Below are the code and all the weights of a small trained network. Each question names an input and a class and asks about switching units off, where a switched-off unit gives its printed mean instead of its output.

import numpy as np


def w(rows, s, z=0):
    codes = np.array(rows[::2]) - 128.0
    scale = np.full(codes.shape[1], s)
    scale[-1] = z or s
    return codes * scale


def f(y):
    return np.maximum(y, 0)


def log_softmax(a):
    a = a - a.max(-1, keepdims=True)
    return a - np.log(np.exp(a).sum(-1, keepdims=True))


def net(x, mask):
    res = np.array(x, float).reshape(1, 8) / 4 @ E
    y = f(res @ A[0][:, :-1].T + A[0][:, -1])
    res = res + np.where(mask, y, B[0][:, -1]) @ B[0][:, :-1]
    return log_softmax(res[-1] @ U[:, :-1].T + U[:, -1])


A, B = {}, {}
E = w([
[122,130,133],'x0',
[132,130,123],'x1',
[130,126,127],'x2',
[226,201,211],'x3',
[126,127,127],'x4',
[84,32,254],'x5',
[13,199,205],'x6',
[136,127,124],'x7',
],0.0064)
A[0] = w([
[198,135,106,170],'N0',
[203,107,112,213],'N1',
[150,166,80,187],'N2',
[117,200,86,108],'N3',
[139,157,93,169],'N4',
[109,143,192,56],'N5',
[145,56,195,76],'N6',
[76,167,155,197],'N7',
[104,174,149,212],'N8',
[93,180,39,70],'N9',
[84,99,95,80],'N10',
[84,113,94,90],'N11',
[91,56,73,86],'N12',
[177,179,188,51],'N13',
[172,111,117,214],'N14',
[123,116,160,254],'N15',
[96,132,138,189],'N16',
[168,98,61,177],'N17',
[137,122,104,82],'N18',
[130,151,109,84],'N19',
[27,67,205,70],'N20',
[136,64,165,140],'N21',
[213,152,142,42],'N22',
[200,151,175,111],'N23',
[184,156,185,76],'N24',
[145,116,77,217],'N25',
[83,61,87,67],'N26',
[186,134,184,72],'N27',
[106,69,172,60],'N28',
[71,209,133,175],'N29',
[122,89,156,91],'N30',
[243,68,149,224],'N31',
[93,105,103,85],'N32',
[21,221,166,180],'N33',
[162,169,179,111],'N34',
[90,102,109,106],'N35',
[115,205,69,71],'N36',
[64,107,54,64],'N37',
[163,173,161,181],'N38',
[175,59,96,202],'N39',
[74,122,93,82],'N40',
[129,121,129,240],'N41',
[23,90,142,74],'N42',
[92,83,112,78],'N43',
[7,155,186,85],'N44',
[131,47,189,86],'N45',
],0.013,0.0045)
B[0] = w([
[103,129,143,194],'N0',
[78,63,150,205],'N1',
[78,166,166,197],'N2',
[121,168,179,185],'N3',
[89,178,189,177],'N4',
[175,142,120,169],'N5',
[128,242,163,182],'N6',
[100,75,143,203],'N7',
[97,25,120,193],'N8',
[179,187,214,194],'N9',
[192,125,42,160],'N10',
[169,123,40,159],'N11',
[186,87,81,181],'N12',
[200,100,81,177],'N13',
[71,79,195,184],'N14',
[88,139,110,193],'N15',
[92,68,144,172],'N16',
[113,115,197,202],'N17',
[160,122,130,138],'N18',
[190,227,174,142],'N19',
[171,161,137,231],'N20',
[102,198,253,178],'N21',
[187,127,136,172],'N22',
[146,111,15,185],'N23',
[188,115,16,176],'N24',
[55,117,151,194],'N25',
[212,152,116,173],'N26',
[198,136,34,169],'N27',
[172,160,142,171],'N28',
[106,54,137,210],'N29',
[130,221,154,154],'N30',
[89,89,146,229],'N31',
[177,146,61,152],'N32',
[129,27,174,255],'N33',
[128,133,35,177],'N34',
[143,124,12,157],'N35',
[164,214,251,188],'N36',
[193,124,89,183],'N37',
[131,47,23,189],'N38',
[100,41,191,201],'N39',
[170,127,86,163],'N40',
[27,99,119,180],'N41',
[143,147,115,201],'N42',
[197,153,88,156],'N43',
[157,95,136,233],'N44',
[125,238,204,187],'N45',
],0.0048,0.0096)
U = w([
[82,75,122,152],'0',
[207,152,20,5],'1',
[124,245,149,31],'2',
[66,119,103,221],'3',
[69,114,100,182],'4',
],0.012,0.0027)

Each question gives the input, the list of numbers given to net, and the class t.
The units are the neurons (one row each of A and B). Each row of codes is followed by its name. A weight is (code - 128) times the scale printed after its matrix; where a second scale follows, it is the last column's (A, B and U).
mask holds one flag per neuron, in row order. A switched-off neuron (its flag False) gives its mean, the last column of its row in B, instead of its output. The means were averaged over made-up inputs and are rounded, as every weight is.
A unit's drop is (log p(t) with every unit on - log p(t) with that unit switched off) / (log p(t) with every unit on - log p(t) with every unit switched off).
The circuit of an input: a set's keep is (log p(t) with only the set's units on - log p(t) with every unit switched off) / (log p(t) with every unit on - log p(t) with every unit switched off). Starting from the 12 units with the biggest drops (on a tie, the unit counted first), units are removed one at a time, each time the one whose removal leaves the highest keep (on an exact tie, the one counted first), for as long as the keep stays at least 0.8.
circuit, biggest first: the units of the circuit, biggest drop first
top k neurons: the k neurons with the biggest drops, biggest first
drop of u: that unit's drop, to one decimal
input [-3,4,-4,-6,-7,-4,-8,7], class 0: circuit, biggest first => (N39; N17)
input [-3,-4,-4,3,4,-6,0,-3], class 2: top 2 neurons => (N36; N33)
input [-8,-6,-7,5,-3,4,-2,-5], class 1: circuit, biggest first => (N27; N24)
input [8,1,1,6,-8,8,-7,-1], class 2: circuit, biggest first => (N6)
input [2,2,-5,-4,1,-7,-7,-4], class 0: circuit, biggest first => (N39; N17)
input [6,6,-3,-7,2,0,-5,4], class 1: circuit, biggest first => (N26; N12)
input [7,7,6,6,1,-7,-5,6], class 2: circuit, biggest first => (N36; N2)
input [-3,-2,3,-6,-1,-8,-5,7], class 2: top 2 neurons => (N9; N36)
input [-6,0,6,6,6,-7,8,-4], class 0: top 3 neurons => (N33; N29; N8)
input [0,-8,0,7,5,8,1,8], class 2: top 3 neurons => (N45; N6; N21)
input [6,-2,-1,7,-6,1,8,4], class 0: drop of N33 => 0.4
input [-6,-8,3,6,-3,-2,8,-2], class 0: drop of N33 => 0.2
input [2,2,7,-4,3,-6,-5,5], class 2: drop of N4 => 0.1
input [-2,8,6,0,-8,-7,-6,0], class 4: drop of N1 => 0.2
input [8,3,4,-8,-6,-5,5,-1], class 1: top neuron => (N37)
